Below is a small trained network, with its code and all its weights. Each question gives an input and a target symbol and asks what happens when units are switched off, that is, made to give their printed mean instead of their output.

import numpy as np


def w(rows, s, z=0):
    codes = np.array(rows[::2]) - 128.0
    scale = np.full(codes.shape[1], s)
    scale[-1] = z or s
    return codes * scale


def norm(h):
    return h / np.sqrt((h * h).mean(-1, keepdims=True) + 1e-5)


def f(y):
    return np.maximum(y, 0)


def softmax(a):
    e = np.exp(a - a.max(-1, keepdims=True))
    return e / e.sum(-1, keepdims=True)


def log_softmax(a):
    a = a - a.max(-1, keepdims=True)
    return a - np.log(np.exp(a).sum(-1, keepdims=True))


def net(x, mask):
    ids = ['αβγδζθλμξπ'.index(c) for c in x.split()]
    T = len(ids)
    res = E[ids] + P[:T]
    u = 0
    for l in range(2):
        r = norm(res)
        for j in range(2):
            rows = slice(4 * j, 4 * j + 4)
            q, k, v = (r @ M[l][rows].T for M in (Q, K, V))
            z = softmax(np.where(np.tri(T) > 0, q @ k.T / 4**0.5, -1e9)) @ v
            o = O[l][rows]
            res = res + np.where(mask[u + j], z, o[:, -1]) @ o[:, :-1]
        u += 2
        y = f(norm(res) @ A[l][:, :-1].T + A[l][:, -1])
        res = res + np.where(mask[u : u + 8], y, B[l][:, -1]) @ B[l][:, :-1]
        u += 8
    return log_softmax(norm(res)[-1] @ U[:, :-1].T + U[:, -1])


Q, K, V, O, A, B = {}, {}, {}, {}, {}, {}
E = w([
[21,101,104,198,99,160,73,156],'α',
[207,63,196,101,149,143,127,172],'β',
[2,120,117,121,132,145,115,89],'γ',
[106,150,149,71,98,165,136,35],'δ',
[183,127,155,234,79,195,110,59],'ζ',
[242,123,81,128,118,119,163,149],'θ',
[106,100,190,206,94,130,92,32],'λ',
[218,132,144,114,22,91,129,156],'μ',
[59,179,132,199,118,135,150,60],'ξ',
[130,134,133,154,116,89,99,12],'π',
],0.004)
P = w([
[123,201,157,168,231,130,4,168],'0',
[132,76,97,57,135,200,13,43],'1',
[174,207,211,149,162,152,100,108],'2',
[128,50,98,112,113,191,79,37],'3',
[160,192,196,167,160,139,137,119],'4',
[129,45,101,126,111,179,112,50],'5',
[165,187,189,131,171,120,165,117],'6',
[132,40,96,124,108,165,136,72],'7',
[129,172,176,141,158,101,176,134],'8',
[115,36,96,114,117,140,151,80],'9',
[107,158,163,129,165,83,183,154],'10',
[100,36,88,108,122,123,159,113],'11',
[82,131,151,122,166,51,194,158],'12',
[105,43,100,99,113,137,172,140],'13',
],0.0035)
Q[0] = w([
[119,161,189,155,129,64,158,164],'0.h0',
[152,158,121,128,154,106,146,191],'0.h0',
[109,249,158,129,158,67,128,176],'0.h0',
[94,119,123,161,141,138,147,85],'0.h0',
[106,184,192,122,149,100,120,140],'0.h1',
[135,182,181,125,195,114,131,181],'0.h1',
[103,68,67,121,72,172,93,82],'0.h1',
[137,19,93,127,122,133,163,92],'0.h1',
],0.017)
K[0] = w([
[122,198,62,152,116,169,38,124],'0.h0',
[94,166,118,140,166,219,121,92],'0.h0',
[105,196,155,169,164,124,1,36],'0.h0',
[180,81,132,119,166,40,116,142],'0.h0',
[82,160,141,165,174,72,34,67],'0.h1',
[84,173,170,131,173,232,66,98],'0.h1',
[143,99,135,96,100,101,219,185],'0.h1',
[181,48,161,83,168,93,96,207],'0.h1',
],0.0094)
V[0] = w([
[114,164,31,159,129,92,155,100],'0.h0',
[163,202,44,145,95,129,120,102],'0.h0',
[72,134,170,141,124,224,196,129],'0.h0',
[114,228,99,141,1,158,119,115],'0.h0',
[109,97,120,175,221,208,139,105],'0.h1',
[136,142,151,91,175,145,106,112],'0.h1',
[84,132,198,152,20,77,44,169],'0.h1',
[78,106,234,126,106,97,122,60],'0.h1',
],0.0055)
O[0] = w([
[174,187,72,98,150,157,57,117,64],'0.h0',
[201,213,75,96,139,191,142,163,174],'0.h0',
[102,45,185,125,116,142,6,155,2],'0.h0',
[200,215,123,72,57,211,82,216,134],'0.h0',
[88,169,222,161,201,171,173,87,145],'0.h1',
[145,91,186,108,164,74,148,131,192],'0.h1',
[105,125,157,188,4,16,121,194,183],'0.h1',
[178,206,215,89,58,136,148,62,240],'0.h1',
],0.0031,0.003)
A[0] = w([
[64,53,86,66,125,159,128,108,140],'0.n0',
[90,116,105,137,64,184,87,97,171],'0.n1',
[113,114,172,144,175,145,133,142,83],'0.n2',
[178,84,45,82,85,151,117,79,103],'0.n3',
[207,67,157,79,141,159,148,151,92],'0.n4',
[122,92,147,138,109,130,141,203,207],'0.n5',
[114,88,60,101,2,135,89,149,9],'0.n6',
[151,148,93,125,163,107,158,189,112],'0.n7',
],0.0084,0.0014)
B[0] = w([
[130,149,176,191,101,209,129,115,197],'0.n0',
[190,124,92,97,179,145,172,141,198],'0.n1',
[156,135,97,74,84,125,133,163,156],'0.n2',
[106,101,51,54,90,171,190,111,254],'0.n3',
[91,143,89,158,90,135,133,64,172],'0.n4',
[122,154,145,135,160,146,185,100,158],'0.n5',
[208,84,58,125,1,59,166,182,239],'0.n6',
[122,151,214,116,147,159,107,168,147],'0.n7',
],0.0083,0.0048)
Q[1] = w([
[88,9,96,156,97,143,97,108],'1.h0',
[145,160,164,120,106,135,163,103],'1.h0',
[124,179,138,160,108,122,181,180],'1.h0',
[113,146,145,114,141,115,133,112],'1.h0',
[73,186,212,143,141,88,137,145],'1.h1',
[162,155,93,80,205,172,142,101],'1.h1',
[82,169,32,88,115,125,116,133],'1.h1',
[75,14,57,149,178,201,79,56],'1.h1',
],0.015)
K[1] = w([
[151,136,160,133,102,220,250,36],'1.h0',
[119,102,148,117,189,118,92,139],'1.h0',
[135,186,152,151,159,60,63,190],'1.h0',
[157,101,140,134,161,121,126,168],'1.h0',
[64,154,190,104,182,98,63,141],'1.h1',
[152,157,80,127,193,182,194,114],'1.h1',
[77,185,33,94,81,118,142,109],'1.h1',
[88,116,175,136,63,213,255,33],'1.h1',
],0.013)
V[1] = w([
[153,157,66,149,72,130,63,116],'1.h0',
[144,110,144,87,181,161,113,110],'1.h0',
[145,124,113,129,116,138,203,158],'1.h0',
[68,173,138,132,119,160,80,118],'1.h0',
[57,112,137,93,75,142,69,206],'1.h1',
[133,110,207,184,43,170,121,99],'1.h1',
[197,131,192,12,125,129,120,120],'1.h1',
[187,141,127,159,161,198,106,186],'1.h1',
],0.011)
O[1] = w([
[133,109,188,137,143,161,119,206,124],'1.h0',
[168,124,105,183,81,93,99,83,132],'1.h0',
[136,166,163,98,113,155,131,70,112],'1.h0',
[162,75,84,149,96,123,165,197,187],'1.h0',
[170,115,84,125,19,193,179,89,1],'1.h1',
[50,76,229,183,72,111,137,87,234],'1.h1',
[254,135,202,116,108,84,59,97,209],'1.h1',
[124,136,148,186,158,207,46,116,101],'1.h1',
],0.0072,0.0051)
A[1] = w([
[135,163,137,130,68,175,123,49,106],'1.n0',
[202,141,71,122,167,169,57,133,154],'1.n1',
[46,121,42,101,173,255,153,120,38],'1.n2',
[155,76,69,193,110,115,98,176,54],'1.n3',
[167,91,164,207,129,172,167,191,104],'1.n4',
[116,111,126,99,247,49,143,237,4],'1.n5',
[128,119,189,99,65,65,121,163,128],'1.n6',
[94,126,180,171,185,132,61,104,157],'1.n7',
],0.0098,0.0031)
B[1] = w([
[85,159,143,110,191,132,124,221,210],'1.n0',
[17,145,114,187,105,101,176,104,185],'1.n1',
[207,37,110,136,235,212,87,44,224],'1.n2',
[110,148,160,1,154,145,119,146,172],'1.n3',
[83,104,99,75,155,53,61,111,190],'1.n4',
[188,107,169,195,227,57,181,230,241],'1.n5',
[99,138,91,147,169,210,164,81,255],'1.n6',
[180,120,48,118,39,149,171,186,233],'1.n7',
],0.0095,0.0061)
U = w([
[37,101,114,35,145,79,19,162,114],'α',
[3,75,179,176,88,106,199,66,160],'β',
[113,91,143,190,56,172,24,191,107],'γ',
[111,233,219,72,125,222,148,171,82],'δ',
[69,247,34,236,112,150,102,123,106],'ζ',
[157,76,79,136,224,221,107,51,168],'θ',
[244,130,218,175,78,91,81,50,14],'λ',
[175,113,36,69,44,126,197,150,210],'μ',
[160,124,146,191,214,65,173,228,196],'ξ',
[112,229,118,63,186,27,143,17,2],'π',
],0.0059,0.0008)

Each question gives the input, a string of symbols that net reads in full, and the target symbol t.
The units are the heads (4 rows each of Q, K, V and O) and the neurons (one row each of A and B). Each row of codes is followed by its name. A weight is (code - 128) times the scale printed after its matrix; where a second scale follows, it is the last column's (O, A, B and U).
mask holds one flag per unit, layer by layer, with each layer's heads first. A switched-off unit (its flag False) gives its mean, the last column of its rows in O or B, instead of its output. The means were averaged over made-up inputs and are rounded, as every weight is.
A unit's drop is (log p(t) with every unit on - log p(t) with that unit switched off) / (log p(t) with every unit on - log p(t) with every unit switched off).
The circuit of an input: a set's keep is (log p(t) with only the set's units on - log p(t) with every unit switched off) / (log p(t) with every unit on - log p(t) with every unit switched off). Starting from the 12 units with the biggest drops (on a tie, the unit counted first), units are removed one at a time, each time the one whose removal leaves the highest keep (on an exact tie, the one counted first), for as long as the keep stays at least 0.8.
units of the circuit, in order: the units of the circuit, biggest drop first
unit that matters most: the unit with the biggest drop
top k neurons: the k neurons with the biggest drops, biggest first
top k neurons in layer l: the k neurons of layer l with the biggest drops, biggest first
which heads matter: for each layer, one digit per head in row order, 1 if its drop is at least 0.15 and else 0, layers parted by /
input δ π π, target λ: unit that matters most : 1.h1
input θ μ λ ξ π π μ ξ π, target ζ: units of the circuit, in order : (1.h1, 1.n1, 0.h1)
input δ μ θ π λ π δ μ δ γ, target μ: which heads matter : 00 / 00
input π π μ δ π θ λ ξ, target θ: units of the circuit, in order : (0.h1, 1.n2)
input δ β λ π γ π α π μ μ λ β δ δ, target β: units of the circuit, in order : (0.h0, 1.h1)
input π θ π α, target θ: units of the circuit, in order : (1.n2, 0.h1)
input α μ π π π θ π ξ β, target θ: top 2 neurons : (1.n2, 0.n3)
input θ π π μ α θ δ ξ μ π λ β, target β: which heads matter : 10 / 00
input π π π ζ, target ζ: top 2 neurons : (0.n1, 1.n1)
input γ β θ δ μ, target μ: top 3 neurons : (0.n0, 0.n2, 0.n6)
input β π π μ θ δ π, target π: units of the circuit, in order : (0.h0, 1.h0)
input μ θ λ π μ β λ, target δ: which heads matter : 01 / 00
input δ θ π π β, target λ: which heads matter : 00 / 01
input π λ π γ, target γ: top 3 neurons in layer 0 : (0.n0, 0.n1, 0.n3)
input δ ζ μ δ β μ θ, target λ: top 2 neurons in layer 0 : (0.n3, 0.n6)
input λ μ ξ π μ, target β: unit that matters most : 0.n3
input λ π ξ μ π δ π, target β: which heads matter : 00 / 01
input ξ π π β θ π μ π α π ξ μ π, target α: top 2 neurons : (0.n3, 1.n4)
input ξ ξ π, target α: which heads matter : 10 / 11
input θ δ π π δ λ δ λ θ μ μ β α θ, target θ: unit that matters most : 0.h1
input θ ζ ζ, target ζ: top 2 neurons : (1.n1, 0.n7)
input λ ζ π μ α, target β: which heads matter : 01 / 01
input θ μ α μ λ λ ζ π μ θ π π, target θ: which heads matter : 01 / 00
input π π π π λ π π π, target π: which heads matter : 00 / 11
input μ ξ μ, target δ: which heads matter : 01 / 00
input π π μ π ξ β π μ λ μ π β θ π, target θ: top 3 neurons : (0.n0, 0.n3, 1.n2)
input β γ π π α λ μ δ μ π θ, target π: unit that matters most : 0.h0
input θ π μ γ γ π β π λ μ α π π, target ζ: top 2 neurons in layer 0 : (0.n7, 0.n3)
input λ π δ ξ δ π π δ, target δ: top 2 neurons in layer 0 : (0.n0, 0.n4)
